Here is a tiny trained network, its code and every weight. The questions are about switching its units off for an input and a class, where a switched-off unit gives its printed mean instead of its output.

import numpy as np


def w(rows, s, z=0):
    codes = np.array(rows[::2]) - 128.0
    scale = np.full(codes.shape[1], s)
    scale[-1] = z or s
    return codes * scale


def norm(h):
    return h / np.sqrt((h * h).mean(-1, keepdims=True) + 1e-5)


def f(y):
    return y / 2 * (1 + np.tanh(0.7978845608 * (y + 0.044715 * y**3)))


def log_softmax(a):
    a = a - a.max(-1, keepdims=True)
    return a - np.log(np.exp(a).sum(-1, keepdims=True))


def net(x, mask):
    res = np.array(x, float).reshape(1, 3) / 4 @ E
    u = 0
    for l in range(2):
        y = f(norm(res) @ A[l][:, :-1].T + A[l][:, -1])
        res = res + np.where(mask[u : u + 6], y, B[l][:, -1]) @ B[l][:, :-1]
        u += 6
    return log_softmax(norm(res)[-1] @ U[:, :-1].T + U[:, -1])


A, B = {}, {}
E = w([
[116,1,198,104,229,33,137],'x0',
[129,75,98,95,83,122,95],'x1',
[57,107,151,202,61,54,131],'x2',
],0.0049)
A[0] = w([
[115,151,71,171,101,170,126,52],'0.n1',
[125,178,185,217,216,137,173,114],'0.n2',
[86,75,122,116,187,2,138,5],'0.n3',
[118,24,67,61,56,132,63,35],'0.n4',
[24,164,189,172,50,123,104,168],'0.n5',
[159,64,73,103,96,104,103,50],'0.n6',
],0.006,0.0019)
B[0] = w([
[141,119,133,131,95,113,55,174],'0.n1',
[204,192,146,163,110,86,118,192],'0.n2',
[138,121,119,121,55,180,88,254],'0.n3',
[140,254,147,190,205,33,88,168],'0.n4',
[136,85,122,89,154,163,159,242],'0.n5',
[146,230,138,134,126,138,111,134],'0.n6',
],0.008,0.0041)
A[1] = w([
[2,104,106,204,113,83,149,117],'1.n1',
[186,195,130,176,110,60,144,254],'1.n2',
[149,64,142,106,156,94,123,37],'1.n3',
[123,84,246,118,174,67,110,105],'1.n4',
[247,191,112,75,156,104,69,166],'1.n5',
[99,125,151,189,69,84,163,128],'1.n6',
],0.008,0.0027)
B[1] = w([
[203,121,181,51,201,141,207,167],'1.n1',
[16,118,169,138,176,16,12,219],'1.n2',
[118,165,57,115,73,138,104,148],'1.n3',
[67,254,72,178,72,196,120,212],'1.n4',
[152,50,142,114,150,77,167,254],'1.n5',
[243,94,62,56,235,120,111,174],'1.n6',
],0.0065,0.0067)
U = w([
[91,249,145,203,247,26,2,236],'0',
[235,66,68,35,251,133,220,230],'1',
[52,235,37,180,72,203,49,240],'2',
[106,39,178,165,147,90,106,190],'3',
[73,84,173,227,118,131,213,4],'4',
[21,89,224,227,163,207,163,4],'5',
],0.0067,0.0041)

Each question gives the input, the list of numbers given to net, and the class t.
The units are the neurons (one row each of A and B). Each row of codes is followed by its name. A weight is (code - 128) times the scale printed after its matrix; where a second scale follows, it is the last column's (A, B and U).
mask holds one flag per neuron, layer by layer. A switched-off neuron (its flag False) gives its mean, the last column of its row in B, instead of its output. The means were averaged over made-up inputs and are rounded, as every weight is.
A unit's drop is (log p(t) with every unit on - log p(t) with that unit switched off) / (log p(t) with every unit on - log p(t) with every unit switched off).
The circuit of an input: a set's keep is (log p(t) with only the set's units on - log p(t) with every unit switched off) / (log p(t) with every unit on - log p(t) with every unit switched off). Starting from all 12 units, units are removed one at a time, each time the one whose removal leaves the highest keep (on an exact tie, the one counted first), for as long as the keep stays at least 0.8.
circuit, biggest first: the units of the circuit, biggest drop first
top k neurons: the k neurons with the biggest drops, biggest first
top k neurons in layer l: the k neurons of layer l with the biggest drops, biggest first
drop of u: that unit's drop, to one decimal
input [-3,3,0], class 3: circuit, biggest first -> [1.n4]
input [3,-2,1], class 3: top 3 neurons -> [0.n3 1.n4 0.n4]
input [8,7,-3], class 2: top 2 neurons -> [1.n4 0.n2]
input [6,-1,6], class 1: circuit, biggest first -> [1.n1 1.n6]
input [-1,6,-6], class 0: top 2 neurons in layer 0 -> [0.n4 0.n5]
input [5,-3,5], class 1: top 3 neurons -> [1.n6 0.n4 1.n2]
input [0,-2,-3], class 3: circuit, biggest first -> [0.n5 1.n5 1.n6]
input [-5,4,6], class 1: top 2 neurons -> [0.n3 0.n2]
input [1,-1,1], class 3: top 2 neurons -> [1.n4 0.n2]
input [6,-5,-3], class 2: top 2 neurons -> [1.n4 0.n4]
input [-7,4,-8], class 1: top 4 neurons -> [1.n4 1.n5 0.n3 1.n2]
input [2,-5,6], class 1: top 3 neurons -> [1.n6 0.n4 0.n5]
input [5,3,-1], class 2: circuit, biggest first -> [1.n4 1.n2]
input [-3,6,-6], class 0: circuit, biggest first -> [0.n4]
input [8,-1,-7], class 2: top 3 neurons -> [1.n4 1.n3 0.n5]
input [5,-4,-3], class 2: top 2 neurons in layer 0 -> [0.n4 0.n6]
input [4,0,6], class 1: top 2 neurons in layer 1 -> [1.n1 1.n6]
input [8,-7,-4], class 2: top 3 neurons in layer 0 -> [0.n4 0.n3 0.n6]
input [4,-2,4], class 1: top 2 neurons in layer 0 -> [0.n4 0.n3]
input [8,3,3], class 2: top 2 neurons in layer 1 -> [1.n4 1.n2]
input [-5,8,0], class 0: top neuron in layer 0 -> [0.n4]
input [7,6,1], class 2: top 3 neurons -> [1.n4 0.n2 0.n3]
input [7,-1,-6], class 2: top 4 neurons in layer 1 -> [1.n4 1.n3 1.n6 1.n1]
input [-6,7,0], class 0: top 2 neurons -> [0.n4 0.n3]
input [-1,5,-5], class 0: top 3 neurons in layer 0 -> [0.n4 0.n5 0.n6]
input [0,7,2], class 0: drop of 0.n4 -> 0.6
input [-2,6,2], class 0: drop of 0.n4 -> 0.9
input [-3,5,6], class 1: drop of 1.n1 -> 0.3
input [-2,8,1], class 0: drop of 0.n4 -> 0.3
